Below is a small trained network, with its code and all its weights. Each question gives an input and a class and asks what happens when units are switched off, that is, made to give their printed mean instead of their output.

import numpy as np


def w(rows, s, z=0):
    codes = np.array(rows[::2]) - 128.0
    scale = np.full(codes.shape[1], s)
    scale[-1] = z or s
    return codes * scale


def f(y):
    return np.maximum(y, 0)


def log_softmax(a):
    a = a - a.max(-1, keepdims=True)
    return a - np.log(np.exp(a).sum(-1, keepdims=True))


def net(x, mask):
    res = np.array(x, float).reshape(1, 5) / 4 @ E
    y = f(res @ A[0][:, :-1].T + A[0][:, -1])
    res = res + np.where(mask, y, B[0][:, -1]) @ B[0][:, :-1]
    return log_softmax(res[-1] @ U[:, :-1].T + U[:, -1])


A, B = {}, {}
E = w([
[99,129,50,187,104,125,81,61,43,255],'x0',
[169,190,108,133,36,210,98,219,190,192],'x1',
[223,31,72,181,154,95,203,137,196,188],'x2',
[75,169,82,49,63,47,235,146,118,158],'x3',
[107,30,37,93,123,166,96,235,65,72],'x4',
],0.0064)
A[0] = w([
[74,138,97,63,89,91,237,136,134,164,106],'neuron 1',
[78,63,149,128,253,44,170,69,65,70,138],'neuron 2',
[228,38,114,189,143,87,208,132,193,193,109],'neuron 3',
[109,120,72,175,130,125,105,74,89,223,70],'neuron 4',
[75,60,141,117,202,61,145,45,101,74,99],'neuron 5',
[89,155,93,50,75,64,209,129,105,139,103],'neuron 6',
[59,184,138,63,73,85,157,139,104,113,135],'neuron 7',
[134,101,81,115,126,75,217,152,168,177,132],'neuron 8',
[162,234,211,161,115,112,137,47,161,168,118],'neuron 9',
[22,206,213,96,101,165,73,122,62,95,138],'neuron 10',
[170,184,108,124,34,213,88,211,205,189,172],'neuron 11',
[143,174,167,176,139,102,159,67,192,169,125],'neuron 12',
[147,83,146,178,184,176,57,109,137,113,31],'neuron 13',
[79,147,80,181,104,132,105,106,82,177,75],'neuron 14',
[224,43,79,197,160,86,182,140,179,162,95],'neuron 15',
[92,157,92,51,57,57,199,132,150,148,61],'neuron 16',
[142,134,186,97,159,111,159,154,188,49,78],'neuron 17',
[178,152,164,107,139,119,162,161,187,58,67],'neuron 18',
[112,147,91,169,121,114,94,71,114,193,2],'neuron 19',
[138,150,84,190,109,112,97,106,52,189,23],'neuron 20',
[130,129,199,81,182,107,168,159,175,35,62],'neuron 21',
[97,109,85,128,181,104,109,60,68,174,97],'neuron 22',
[169,97,196,159,181,190,71,123,128,106,73],'neuron 23',
[88,133,95,147,103,140,106,79,65,160,73],'neuron 24',
[126,44,52,109,129,154,113,183,92,127,86],'neuron 25',
[121,73,37,103,115,165,85,207,78,85,105],'neuron 26',
[155,203,176,154,140,99,137,84,186,189,157],'neuron 27',
[111,74,71,119,126,155,105,201,61,100,126],'neuron 28',
[136,132,182,88,146,124,164,168,185,75,74],'neuron 29',
[175,103,168,191,160,194,65,122,130,96,5],'neuron 30',
[165,122,173,189,162,188,65,83,159,131,50],'neuron 31',
],0.0059,0.00093)
B[0] = w([
[151,93,69,176,109,154,82,32,131,55,206],'neuron 1',
[107,253,66,193,152,213,143,187,155,209,254],'neuron 2',
[116,179,196,165,78,66,45,198,43,113,244],'neuron 3',
[193,71,163,58,78,166,173,162,99,166,213],'neuron 4',
[110,246,82,195,162,200,159,203,174,202,229],'neuron 5',
[131,97,80,190,126,164,83,31,172,64,209],'neuron 6',
[144,114,125,176,95,139,62,80,96,55,200],'neuron 7',
[135,124,142,184,86,115,37,89,86,73,196],'neuron 8',
[49,61,142,80,216,43,187,131,190,116,235],'neuron 9',
[105,166,229,163,82,42,53,208,33,90,230],'neuron 10',
[87,239,45,208,189,187,163,168,206,194,239],'neuron 11',
[50,77,147,99,187,60,164,148,164,95,209],'neuron 12',
[154,96,59,183,108,146,116,43,157,74,198],'neuron 13',
[195,83,166,77,88,161,158,155,105,172,189],'neuron 14',
[112,187,219,198,89,71,28,193,56,89,234],'neuron 15',
[137,92,66,169,116,168,87,35,162,76,206],'neuron 16',
[210,92,147,55,84,177,162,152,98,168,207],'neuron 17',
[184,95,136,61,74,159,156,148,125,174,199],'neuron 18',
[188,84,136,50,111,147,181,158,106,153,189],'neuron 19',
[199,78,160,68,71,165,186,140,112,173,195],'neuron 20',
[204,107,150,69,54,174,169,147,96,182,219],'neuron 21',
[186,140,117,91,80,176,170,169,109,194,203],'neuron 22',
[142,83,87,161,101,159,106,50,118,89,207],'neuron 23',
[186,94,153,79,85,154,146,154,99,140,185],'neuron 24',
[74,86,161,82,194,41,172,149,174,114,197],'neuron 25',
[50,77,128,86,204,49,188,125,183,112,211],'neuron 26',
[47,81,144,88,202,62,175,138,180,112,215],'neuron 27',
[55,84,149,79,200,48,170,125,181,112,198],'neuron 28',
[181,91,143,66,79,187,173,134,94,176,197],'neuron 29',
[144,96,72,150,96,123,107,49,150,67,203],'neuron 30',
[129,82,74,150,132,139,117,57,162,48,203],'neuron 31',
],0.0051,0.0068)
U = w([
[214,86,156,48,79,178,192,150,106,166,6],'0',
[37,77,141,88,218,43,189,125,167,112,68],'1',
[144,98,70,172,109,163,69,11,139,75,31],'2',
[108,176,208,161,96,79,21,185,66,111,253],'3',
[102,243,64,171,168,200,172,175,163,185,253],'4',
],0.012,0.00073)

Each question gives the input, the list of numbers given to net, and the class t.
The units are the neurons (one row each of A and B). Each row of codes is followed by its name. A weight is (code - 128) times the scale printed after its matrix; where a second scale follows, it is the last column's (A, B and U).
mask holds one flag per neuron, in row order. A switched-off neuron (its flag False) gives its mean, the last column of its row in B, instead of its output. The means were averaged over made-up inputs and are rounded, as every weight is.
A unit's drop is (log p(t) with every unit on - log p(t) with that unit switched off) / (log p(t) with every unit on - log p(t) with every unit switched off).
The circuit of an input: a set's keep is (log p(t) with only the set's units on - log p(t) with every unit switched off) / (log p(t) with every unit on - log p(t) with every unit switched off). Starting from the 12 units with the biggest drops (on a tie, the unit counted first), units are removed one at a time, each time the one whose removal leaves the highest keep (on an exact tie, the one counted first), for as long as the keep stays at least 0.8.
circuit, biggest first: the units of the circuit, biggest drop first
most important unit: the unit with the biggest drop
top k neurons: the k neurons with the biggest drops, biggest first
drop of u: that unit's drop, to one decimal
input [-2,1,5,-2,5], class 1: circuit, biggest first : [neuron 26; neuron 25]
input [0,4,5,4,-1], class 3: most important unit : neuron 3
input [-5,-4,7,2,1], class 3: circuit, biggest first : [neuron 15; neuron 3]
input [0,2,4,-3,4], class 1: circuit, biggest first : [neuron 26; neuron 25]
input [-5,8,8,3,1], class 3: circuit, biggest first : [neuron 3; neuron 15]
input [1,-7,8,-6,3], class 3: top 3 neurons : [neuron 15; neuron 3; neuron 11]
input [4,-3,4,-4,5], class 1: top 2 neurons : [neuron 25; neuron 26]
input [-6,-1,8,8,-4], class 2: circuit, biggest first : [neuron 1; neuron 8]
input [-7,0,-2,4,-7], class 0: top 4 neurons : [neuron 21; neuron 17; neuron 29; neuron 18]
input [0,-5,8,5,-1], class 3: top 2 neurons : [neuron 3; neuron 15]
input [-5,8,1,8,-7], class 2: top 3 neurons : [neuron 16; neuron 1; neuron 6]
input [-1,8,5,-8,-8], class 1: top 3 neurons : [neuron 9; neuron 27; neuron 12]
input [7,4,-4,-4,-8], class 1: top 2 neurons : [neuron 9; neuron 27]
input [4,5,-5,-8,-6], class 2: circuit, biggest first : [neuron 31]
input [0,-6,8,7,-7], class 3: top 3 neurons : [neuron 3; neuron 15; neuron 8]
input [3,1,0,8,-8], class 1: top 3 neurons : [neuron 9; neuron 27; neuron 12]
input [-5,5,-2,7,7], class 1: top 3 neurons : [neuron 26; neuron 28; neuron 25]
input [0,6,5,-6,-7], class 1: top 2 neurons : [neuron 9; neuron 27]
input [2,-8,-4,2,6], class 4: top 2 neurons : [neuron 2; neuron 5]
input [1,8,-6,-4,5], class 4: circuit, biggest first : [neuron 11]
input [7,2,3,-7,4], class 0: drop of neuron 4 : 0.5
input [6,-6,-2,6,-2], class 0: drop of neuron 20 : 0.3
input [3,-4,8,-3,-6], class 3: drop of neuron 15 : 0.6
